Rows with their classes:
[ -5.7   5.6   8.3   2.8   7.6  -0.9   8.1  -2.3   5.8  10.7  20.6  21.6
   4.2 -22.4  -3.7 -18.4 -51.8  -5.6  -0.9  21.2 -14.7  14.3   4.3  34.1
  53.6  23.1  -6.8   7.5  -3.4   9.0   3.1 -15.5   3.1  17.2  -9.8   2.5
  -5.3  11.4 -18.0  -2.1  14.2] -> <87>
[  0.1  -6.8  -3.3  15.9   8.7  -0.5  11.4  -8.6   8.5  -5.3   4.6  12.3
 -16.1 -24.1  17.3   5.9  -8.7 -21.8 -17.8  -5.1   7.5  -1.4 -19.8   9.3
   1.9   7.7   0.3  -0.9 -10.9  -0.4  -5.3  -7.8  28.8   4.6 -18.9 -34.0
  11.6 -16.5  -0.2  -2.9  12.2] -> <100>
[ -9.0  10.5   5.1   5.3  19.7  -4.5  10.3  -1.3  -0.4   7.7  14.2  22.4
 -12.8 -18.2   5.1 -17.4 -27.9 -16.6 -13.8   7.5  -2.5  28.2  -6.2  33.8
   2.6  27.1  -5.2   6.0  -4.8   5.3  12.2  -2.1  13.3   7.5 -25.5 -16.1
   0.6   8.0  -0.9   1.2  17.5] -> <87>
[ -2.1  -7.4  -1.8  15.0   8.8  -0.2   0.7  -7.7  15.0   6.0   9.7   6.7
 -14.6 -25.2  24.1   7.7  -4.6 -20.2   2.8  -9.7   5.5   9.2 -11.0  10.9
  31.2  -2.4  -6.1  -5.3 -20.7  -7.6  -5.5 -14.6  35.6   8.7 -19.8 -30.6
  19.2 -10.9 -17.7   5.3  12.4] -> <100>
[  6.4  19.2  -6.2   4.5  -2.9  14.9  15.7  -3.1   0.3  17.2 -12.7 -25.1
   7.5  21.1   1.4 -17.5   3.2 -28.7 -55.0  16.4   6.2   3.6  26.2   6.0
  81.1  28.9   9.4   6.6   5.4   3.5   1.8  10.6  -6.1 -32.0  -0.8 -29.7
  -4.8  -7.8   4.5  -1.9 -35.0] -> <87>
[ -5.4  13.4   5.7  10.1   9.6  -2.6  -3.6  -3.7   7.2   7.0  17.6  -8.7
   3.7 -14.5   0.7  -0.4  -7.3 -11.8  -4.8   2.1  -1.0  25.9   5.9  17.8
  55.1  30.3   1.7  -2.8  -1.0  -2.3   2.4 -13.2   4.1  -4.3  -5.1  -6.1
  -1.6   5.4 -27.2   5.0   0.4] -> <87>
[ -3.6 -20.2   0.3  10.0   5.2   2.0   1.7  -4.7  18.4   1.0  14.5  16.5
 -13.0 -37.3  10.9  -8.4  -8.5  -0.5  13.9  -8.0   1.5  -2.6  -3.3   2.8
  44.8   5.4  -6.4   4.3 -18.8  -3.1   5.4 -16.6  17.9  14.4 -16.6 -16.1
  13.6  -2.2 -17.2  -1.7  11.0] -> <100>
[  2.7  10.0  -2.1  14.4  16.1   3.0 -15.1  -5.7  -3.1   2.0  14.5  -7.8
 -27.2  -9.7  -9.9  -4.6  -2.0  -1.9   1.4   4.7  -9.6  20.6  -0.7  13.0
  29.0  33.0 -10.7 -18.6 -14.3  -0.1  13.4  -1.3  17.4   1.8 -16.1 -13.4
   1.8  -0.5  -2.4  18.1 -17.0] -> <94>
[  0.5  -1.4   1.2  15.5   9.8  -0.8  -9.0   1.9  -5.4   8.1   6.9 -11.4
 -12.7  -7.2  -5.9 -25.7  -6.7  -4.0  -4.5   4.9   5.9  15.9  10.1  21.7
  59.0  23.4  -0.1  -9.6  -8.8   4.1   9.2  -2.3  14.5  -8.8 -13.8 -32.8
   2.8  -0.9 -11.7   8.5 -30.5] -> <94>
[ -0.1   4.8   1.2  14.9  13.6   2.5  -7.3  -4.5  -1.8   4.6  10.0  12.0
 -32.4 -15.3   5.2  -3.6  -0.6  -7.6 -14.8  -2.2  -6.8  18.1  -8.7   9.5
  25.6  15.1  -5.8 -22.6 -10.2  -2.9  13.5   0.0  30.0  10.4 -20.2 -33.4
   1.7  -2.2   8.4   1.7 -19.8] -> <94>
[ -5.2  -9.0   1.4   4.2   8.3  -1.3   3.0  -8.1  25.4   1.7  13.5  14.4
  -5.4 -24.0  17.2   4.3  11.8  -0.3   9.0 -10.1   4.8  10.5 -17.0   0.2
  13.9   1.2  -9.6   2.7 -13.8  -2.6   3.1 -13.2  26.6  11.4 -13.8  -8.8
  18.5  23.9 -19.2   1.0  17.5] -> <100>
[  2.4  -0.8  -0.8  16.0   4.3   0.3  -9.5  -3.4  -6.4   2.6   0.4  -2.4
 -15.1  -8.9   0.9  -4.1   3.0  -7.9 -11.9  -0.1 -12.9   7.8   4.4   2.1
  39.6  12.0   0.4 -18.9  -8.6  -4.3  -0.6  -4.1  19.5  -1.1 -11.6 -23.3
  -2.4  -9.8   1.4   2.7 -26.5] -> <94>
